Below is a small trained network, with its code and all its weights. Each question gives an input and a class and asks what happens when units are switched off, that is, made to give their printed mean instead of their output.

import numpy as np


def w(rows, s, z=0):
    codes = np.array(rows[::2]) - 128.0
    scale = np.full(codes.shape[1], s)
    scale[-1] = z or s
    return codes * scale


def f(y):
    return np.maximum(y, 0)


def log_softmax(a):
    a = a - a.max(-1, keepdims=True)
    return a - np.log(np.exp(a).sum(-1, keepdims=True))


def net(x, mask):
    res = np.array(x, float).reshape(1, 5) / 4 @ E
    y = f(res @ A[0][:, :-1].T + A[0][:, -1])
    res = res + np.where(mask, y, B[0][:, -1]) @ B[0][:, :-1]
    return log_softmax(res[-1] @ U[:, :-1].T + U[:, -1])


A, B = {}, {}
E = w([
[138,190,236,61],'x0',
[124,128,126,127],'x1',
[87,102,180,249],'x2',
[127,129,128,127],'x3',
[89,255,75,188],'x4',
],0.0093)
A[0] = w([
[175,32,160,101,225],'N0',
[119,64,48,106,3],'N1',
[211,143,138,44,221],'N2',
[55,172,112,98,190],'N3',
[36,88,183,143,125],'N4',
[158,30,170,149,141],'N5',
[84,144,117,178,81],'N6',
[102,142,206,38,145],'N7',
[108,32,90,118,178],'N8',
[197,137,169,47,146],'N9',
[76,122,116,199,163],'N10',
[140,100,173,76,143],'N11',
[92,206,104,110,199],'N12',
[77,185,153,230,60],'N13',
[95,113,51,184,151],'N14',
[118,187,223,135,152],'N15',
[158,135,3,61,166],'N16',
],0.011,0.0043)
B[0] = w([
[93,229,133,124,239],'N0',
[160,184,111,206,167],'N1',
[59,221,70,166,247],'N2',
[203,137,157,26,182],'N3',
[234,141,169,156,172],'N4',
[187,194,229,173,204],'N5',
[42,27,103,14,163],'N6',
[101,97,44,111,228],'N7',
[214,129,202,180,198],'N8',
[40,120,93,135,229],'N9',
[111,58,122,60,187],'N10',
[42,139,100,121,197],'N11',
[228,66,152,132,205],'N12',
[114,91,158,57,196],'N13',
[91,61,199,50,198],'N14',
[207,178,145,255,202],'N15',
[233,200,102,113,237],'N16',
],0.0059,0.011)
U = w([
[172,171,127,173,246],'0',
[223,99,159,104,91],'1',
[6,93,111,100,78],'2',
],0.018,0.0013)

Each question gives the input, the list of numbers given to net, and the class t.
The units are the neurons (one row each of A and B). Each row of codes is followed by its name. A weight is (code - 128) times the scale printed after its matrix; where a second scale follows, it is the last column's (A, B and U).
mask holds one flag per neuron, in row order. A switched-off neuron (its flag False) gives its mean, the last column of its row in B, instead of its output. The means were averaged over made-up inputs and are rounded, as every weight is.
A unit's drop is (log p(t) with every unit on - log p(t) with that unit switched off) / (log p(t) with every unit on - log p(t) with every unit switched off).
The circuit of an input: a set's keep is (log p(t) with only the set's units on - log p(t) with every unit switched off) / (log p(t) with every unit on - log p(t) with every unit switched off). Starting from the 12 units with the biggest drops (on a tie, the unit counted first), units are removed one at a time, each time the one whose removal leaves the highest keep (on an exact tie, the one counted first), for as long as the keep stays at least 0.8.
units of the circuit, in order: the units of the circuit, biggest drop first
most important unit: the unit with the biggest drop
k most important neurons: the k neurons with the biggest drops, biggest first
drop of u: that unit's drop, to one decimal
input [-7,-1,-4,4,-5], class 0: units of the circuit, in order	N1, N0
input [3,-1,3,1,1], class 1: units of the circuit, in order	N2
input [7,1,2,0,-6], class 0: 3 most important neurons	N15, N5, N4
input [-6,0,0,-5,-7], class 0: units of the circuit, in order	N0, N1
input [2,-4,2,4,2], class 1: units of the circuit, in order	N2, N0
input [-8,1,-8,8,2], class 1: 2 most important neurons	N14, N0
input [0,3,-5,6,4], class 1: 2 most important neurons	N12, N0
input [-4,-5,-2,-3,1], class 1: 2 most important neurons	N2, N0
input [3,3,7,-2,2], class 1: 2 most important neurons	N2, N13
input [5,-4,6,6,3], class 1: 2 most important neurons	N2, N13
input [1,-6,-7,-8,-2], class 2: 3 most important neurons	N9, N15, N5
input [-3,7,2,1,7], class 2: drop of N6	0.1
input [-7,7,2,4,0], class 1: drop of N2	0.3
input [2,-7,1,-7,-8], class 0: most important unit	N5
input [3,5,7,6,-7], class 0: drop of N4	-0.1
input [4,4,0,5,-6], class 2: drop of N11	0.2
